Below are the code and all the weights of a small trained network. Each question names an input and a target symbol and asks about switching units off, where a switched-off unit gives its printed mean instead of its output.

import numpy as np


def w(rows, s, z=0):
    codes = np.array(rows[::2]) - 128.0
    scale = np.full(codes.shape[1], s)
    scale[-1] = z or s
    return codes * scale


def f(y):
    return y / 2 * (1 + np.tanh(0.7978845608 * (y + 0.044715 * y**3)))


def softmax(a):
    e = np.exp(a - a.max(-1, keepdims=True))
    return e / e.sum(-1, keepdims=True)


def log_softmax(a):
    a = a - a.max(-1, keepdims=True)
    return a - np.log(np.exp(a).sum(-1, keepdims=True))


def net(x, mask):
    ids = ['Θαβεμξστφψω'.index(c) for c in x.split()]
    T = len(ids)
    res = E[ids] + P[:T]
    u = 0
    for l in range(2):
        q, k, v = (res @ M[l].T for M in (Q, K, V))
        z = softmax(np.where(np.tri(T) > 0, q @ k.T / 3**0.5, -1e9)) @ v
        res = res + np.where(mask[u], z, O[l][:, -1]) @ O[l][:, :-1]
        u += 1
        y = f(res @ A[l][:, :-1].T + A[l][:, -1])
        res = res + np.where(mask[u : u + 4], y, B[l][:, -1]) @ B[l][:, :-1]
        u += 4
    return log_softmax(res[-1] @ U[:, :-1].T + U[:, -1])


Q, K, V, O, A, B = {}, {}, {}, {}, {}, {}
E = w([
[113,72,109,178],'Θ',
[127,76,129,73],'α',
[105,93,172,143],'β',
[98,82,148,119],'ε',
[120,100,149,114],'μ',
[90,53,121,149],'ξ',
[133,190,251,41],'σ',
[89,91,104,177],'τ',
[121,115,149,152],'φ',
[163,121,132,196],'ψ',
[202,163,172,56],'ω',
],0.019)
P = w([
[157,198,79,88],'0',
[84,99,161,194],'1',
[166,92,146,96],'2',
[119,130,96,65],'3',
[90,132,174,165],'4',
[216,133,118,145],'5',
[129,146,63,97],'6',
[78,132,171,182],'7',
[179,83,182,78],'8',
[126,155,77,82],'9',
[106,158,147,201],'10',
[135,10,169,133],'11',
[117,140,80,84],'12',
[64,125,185,152],'13',
],0.012)
Q[0] = w([
[103,120,63,163],'L0H0',
[56,67,247,171],'L0H0',
[103,1,189,50],'L0H0',
],0.0069)
K[0] = w([
[142,134,152,133],'L0H0',
[201,175,103,95],'L0H0',
[181,2,209,163],'L0H0',
],0.0062)
V[0] = w([
[2,66,57,237],'L0H0',
[88,186,117,120],'L0H0',
[201,98,110,136],'L0H0',
],0.0073)
O[0] = w([
[138,173,68,220,2],'L0H0',
[60,158,205,170,118],'L0H0',
[255,123,130,93,126],'L0H0',
],0.0087,0.0088)
A[0] = w([
[187,170,163,128,251],'L0N0',
[217,49,129,42,103],'L0N1',
[3,162,148,201,169],'L0N2',
[49,137,78,81,85],'L0N3',
],0.011,0.0016)
B[0] = w([
[168,1,131,91,171],'L0N0',
[222,149,41,166,250],'L0N1',
[116,165,78,62,141],'L0N2',
[54,204,25,185,134],'L0N3',
],0.0068,0.014)
Q[1] = w([
[255,134,179,194],'L1H0',
[99,78,144,106],'L1H0',
[129,92,203,111],'L1H0',
],0.0093)
K[1] = w([
[115,204,135,65],'L1H0',
[61,208,174,203],'L1H0',
[185,140,254,104],'L1H0',
],0.0077)
V[1] = w([
[165,39,254,143],'L1H0',
[98,69,25,145],'L1H0',
[137,201,11,59],'L1H0',
],0.0034)
O[1] = w([
[183,206,249,131,253],'L1H0',
[78,148,172,80,32],'L1H0',
[147,237,48,166,122],'L1H0',
],0.011,0.0045)
A[1] = w([
[180,57,111,110,105],'L1N0',
[172,151,92,164,216],'L1N1',
[162,95,68,129,75],'L1N2',
[10,182,116,85,4],'L1N3',
],0.013,0.003)
B[1] = w([
[181,123,131,158,249],'L1N0',
[95,28,125,84,188],'L1N1',
[60,244,134,194,183],'L1N2',
[163,177,166,155,141],'L1N3',
],0.011,0.012)
U = w([
[93,92,144,127,222],'Θ',
[144,157,139,197,69],'α',
[77,63,196,74,174],'β',
[128,165,119,14,102],'ε',
[122,222,209,195,94],'μ',
[102,80,186,137,197],'ξ',
[170,3,159,145,135],'σ',
[98,156,176,117,181],'τ',
[169,175,110,102,3],'φ',
[121,114,89,90,40],'ψ',
[123,133,115,75,195],'ω',
],0.011,0.0057)

Each question gives the input, a string of symbols that net reads in full, and the target symbol t.
The units are the heads (3 rows each of Q, K, V and O) and the neurons (one row each of A and B). Each row of codes is followed by its name. A weight is (code - 128) times the scale printed after its matrix; where a second scale follows, it is the last column's (O, A, B and U).
mask holds one flag per unit, layer by layer, with each layer's heads first. A switched-off unit (its flag False) gives its mean, the last column of its rows in O or B, instead of its output. The means were averaged over made-up inputs and are rounded, as every weight is.
A unit's drop is (log p(t) with every unit on - log p(t) with that unit switched off) / (log p(t) with every unit on - log p(t) with every unit switched off).
The circuit of an input: a set's keep is (log p(t) with only the set's units on - log p(t) with every unit switched off) / (log p(t) with every unit on - log p(t) with every unit switched off). Starting from all 10 units, units are removed one at a time, each time the one whose removal leaves the highest keep (on an exact tie, the one counted first), for as long as the keep stays at least 0.8.
units of the circuit, in order: the units of the circuit, biggest drop first
k most important neurons: the k neurons with the biggest drops, biggest first
top k neurons in layer l: the k neurons of layer l with the biggest drops, biggest first
drop when u is switched off: that unit's drop, to one decimal
input τ ψ ψ τ ω α α ψ ψ ω ω ξ, target α: units of the circuit, in order => L1N2; L0H0; L0N1
input σ σ μ ξ σ σ, target σ: units of the circuit, in order => L0N0; L1N2
input α ξ μ μ σ, target β: units of the circuit, in order => L0N1; L1N2
input σ σ μ σ Θ, target β: units of the circuit, in order => L0N1; L0H0
input ψ σ μ ω ε φ μ Θ μ β β β σ μ, target β: top 2 neurons in layer 1 => L1N2; L1N0
input μ σ ω σ τ ω σ σ μ α β α, target α: 3 most important neurons => L1N2; L0N1; L1N0
input σ σ μ μ ω μ τ, target μ: top neuron in layer 1 => L1N3
input ε σ σ σ σ β σ ψ ψ Θ σ σ σ μ, target β: units of the circuit, in order => L0N1; L1N0
input σ ω μ σ ξ, target β: units of the circuit, in order => L0N1; L1N0; L0N0
input σ φ Θ μ σ, target β: 2 most important neurons => L0N1; L1N2
input σ φ φ μ μ μ σ ω σ β ε, target β: units of the circuit, in order => L0N1; L1N0
input Θ Θ σ β ε σ μ σ σ σ β, target β: units of the circuit, in order => L0N1; L0H0
input α σ σ σ ε Θ σ σ σ ψ β ε σ ω, target σ: units of the circuit, in order => L1N2; L0N0
input Θ ε Θ μ α α Θ Θ μ ξ τ μ, target α: units of the circuit, in order => L1N2; L0H0
input σ ε σ μ μ τ α ε α σ μ α σ ξ, target β: units of the circuit, in order => L0N1
input μ σ σ ε σ σ μ Θ, target β: top 3 neurons in layer 0 => L0N1; L0N0; L0N2
input σ σ φ σ ω σ σ Θ Θ β σ φ σ ω, target σ: drop when L1N1 is switched off => 0.0
input ψ φ ω ψ ψ μ α τ Θ τ α μ, target α: drop when L1H0 is switched off => 0.2
input ξ σ ψ ε μ σ σ φ ω ω ξ μ τ, target μ: drop when L0N0 is switched off => 0.3
